Below is a small trained network, with its code and all its weights. Each question gives an input and a target symbol and asks what happens when units are switched off, that is, made to give their printed mean instead of their output.

import numpy as np


def w(rows, s, z=0):
    codes = np.array(rows[::2]) - 128.0
    scale = np.full(codes.shape[1], s)
    scale[-1] = z or s
    return codes * scale


def f(y):
    return y / 2 * (1 + np.tanh(0.7978845608 * (y + 0.044715 * y**3)))


def softmax(a):
    e = np.exp(a - a.max(-1, keepdims=True))
    return e / e.sum(-1, keepdims=True)


def log_softmax(a):
    a = a - a.max(-1, keepdims=True)
    return a - np.log(np.exp(a).sum(-1, keepdims=True))


def net(x, mask):
    ids = ['βγδεζημπσφψ'.index(c) for c in x.split()]
    T = len(ids)
    res = E[ids] + P[:T]
    q, k, v = (res @ M[0].T for M in (Q, K, V))
    z = softmax(np.where(np.tri(T) > 0, q @ k.T / 3**0.5, -1e9)) @ v
    res = res + np.where(mask[0], z, O[0][:, -1]) @ O[0][:, :-1]
    y = f(res @ A[0][:, :-1].T + A[0][:, -1])
    res = res + np.where(mask[1:17], y, B[0][:, -1]) @ B[0][:, :-1]
    return log_softmax(res[-1] @ U[:, :-1].T + U[:, -1])


Q, K, V, O, A, B = {}, {}, {}, {}, {}, {}
E = w([
[194,42,153,167,112],'β',
[137,86,186,166,121],'γ',
[159,187,168,163,158],'δ',
[188,236,113,149,168],'ε',
[171,249,61,109,148],'ζ',
[193,185,108,76,143],'η',
[237,180,72,168,151],'μ',
[155,100,118,129,108],'π',
[187,161,113,195,147],'σ',
[139,158,157,132,131],'φ',
[252,124,93,128,127],'ψ',
],0.015)
P = w([
[248,184,155,142,80],'0',
[132,171,152,94,116],'1',
[224,185,83,188,44],'2',
[130,150,143,97,145],'3',
[221,173,78,187,76],'4',
[126,133,138,101,171],'5',
[220,155,81,190,106],'6',
[121,115,132,104,196],'7',
[214,150,75,188,135],'8',
[119,100,128,108,225],'9',
[202,124,68,188,162],'10',
],0.016)
Q[0] = w([
[206,149,122,125,139],'h0',
[2,120,131,88,106],'h0',
[132,114,159,102,113],'h0',
],0.017)
K[0] = w([
[87,105,72,111,193],'h0',
[155,172,142,133,6],'h0',
[96,125,134,110,97],'h0',
],0.018)
V[0] = w([
[122,34,105,208,129],'h0',
[192,67,73,18,90],'h0',
[136,168,2,168,114],'h0',
],0.012)
O[0] = w([
[143,164,118,132,37,2],'h0',
[123,44,3,90,117,141],'h0',
[54,145,81,229,124,105],'h0',
],0.013,0.0056)
A[0] = w([
[38,110,158,50,170,238],'n0',
[181,153,77,155,122,151],'n1',
[72,78,168,114,82,188],'n2',
[192,107,125,171,88,192],'n3',
[181,133,163,104,125,255],'n4',
[88,137,76,158,117,111],'n5',
[150,125,116,215,84,83],'n6',
[148,87,140,170,118,111],'n7',
[139,192,118,206,145,101],'n8',
[99,132,76,170,83,56],'n9',
[174,75,109,125,145,118],'n10',
[163,186,166,174,14,40],'n11',
[185,188,116,151,163,74],'n12',
[163,149,151,96,47,71],'n13',
[8,105,131,97,201,60],'n14',
[77,134,75,188,87,135],'n15',
],0.012,0.0068)
B[0] = w([
[148,142,87,126,35,172],'n0',
[98,159,137,159,118,221],'n1',
[181,6,161,127,84,130],'n2',
[112,166,167,93,119,227],'n3',
[64,134,118,163,123,247],'n4',
[189,121,134,111,128,148],'n5',
[110,143,99,132,95,163],'n6',
[168,160,107,85,136,148],'n7',
[157,70,156,158,119,207],'n8',
[131,123,165,32,157,138],'n9',
[97,144,150,119,169,196],'n10',
[130,51,105,85,140,170],'n11',
[110,96,151,79,121,220],'n12',
[135,56,49,157,170,170],'n13',
[163,148,165,103,97,159],'n14',
[184,117,121,99,124,153],'n15',
],0.011,0.014)
U = w([
[186,99,117,181,179,74],'β',
[75,130,140,246,159,150],'γ',
[217,155,153,131,102,89],'δ',
[157,172,148,45,163,82],'ε',
[75,194,204,85,173,99],'ζ',
[71,117,62,182,83,247],'η',
[81,254,110,176,99,254],'μ',
[113,84,165,161,36,167],'π',
[91,28,177,59,175,63],'σ',
[88,155,107,148,235,115],'φ',
[150,121,232,83,179,43],'ψ',
],0.0082,0.0051)

Each question gives the input, a string of symbols that net reads in full, and the target symbol t.
The units are the heads (3 rows each of Q, K, V and O) and the neurons (one row each of A and B). Each row of codes is followed by its name. A weight is (code - 128) times the scale printed after its matrix; where a second scale follows, it is the last column's (O, A, B and U).
mask holds one flag per unit, heads first, then neurons. A switched-off unit (its flag False) gives its mean, the last column of its rows in O or B, instead of its output. The means were averaged over made-up inputs and are rounded, as every weight is.
A unit's drop is (log p(t) with every unit on - log p(t) with that unit switched off) / (log p(t) with every unit on - log p(t) with every unit switched off).
The circuit of an input: a set's keep is (log p(t) with only the set's units on - log p(t) with every unit switched off) / (log p(t) with every unit on - log p(t) with every unit switched off). Starting from the 12 units with the biggest drops (on a tie, the unit counted first), units are removed one at a time, each time the one whose removal leaves the highest keep (on an exact tie, the one counted first), for as long as the keep stays at least 0.8.
circuit, biggest first: the units of the circuit, biggest drop first
k most important neurons: the k neurons with the biggest drops, biggest first
drop of u: that unit's drop, to one decimal
input η β π π ψ γ, target π: 3 most important neurons => n0; n2; n13
input γ γ μ π γ η π π ε β σ, target η: circuit, biggest first => h0; n13; n4
input η σ φ μ σ π μ β σ δ ζ, target ψ: 2 most important neurons => n12; n8
input γ π γ β ε π π γ ε ε δ, target γ: circuit, biggest first => h0; n8
input γ ψ π φ σ η ε β η γ ζ, target σ: most important neuron => n11
input π δ π μ β, target δ: 2 most important neurons => n15; n4
input γ β π ε π π σ β η η σ, target φ: circuit, biggest first => h0; n10; n0
input γ γ σ γ π ψ δ, target ε: 4 most important neurons => n9; n4; n15; n5
input β π γ ζ β, target β: circuit, biggest first => h0; n4; n15
input ζ β ψ, target η: circuit, biggest first => n13; h0; n4
input ε ψ σ γ β σ η γ ζ γ ε, target σ: circuit, biggest first => h0; n11; n12; n13
input γ ψ μ π, target η: circuit, biggest first => h0; n12
input β π β η η ζ, target δ: 3 most important neurons => n14; n0; n4
input β σ σ, target π: circuit, biggest first => n8; h0; n6; n12
input φ φ γ ε γ γ π ε ζ γ γ, target σ: most important neuron => n11
input γ φ μ ψ γ γ ε μ β σ ζ, target π: circuit, biggest first => h0; n8; n12
input μ β ψ φ σ δ φ ε φ σ π, target π: 2 most important neurons => n8; n11
input γ γ ζ ψ ζ γ ε β ε σ γ, target π: 2 most important neurons => n8; n11
input γ σ ψ σ ψ γ π, target σ: 3 most important neurons => n11; n13; n0
input μ ζ μ ε, target ψ: most important neuron => n14
input ε ψ π, target ε: drop of n6 => 0.0
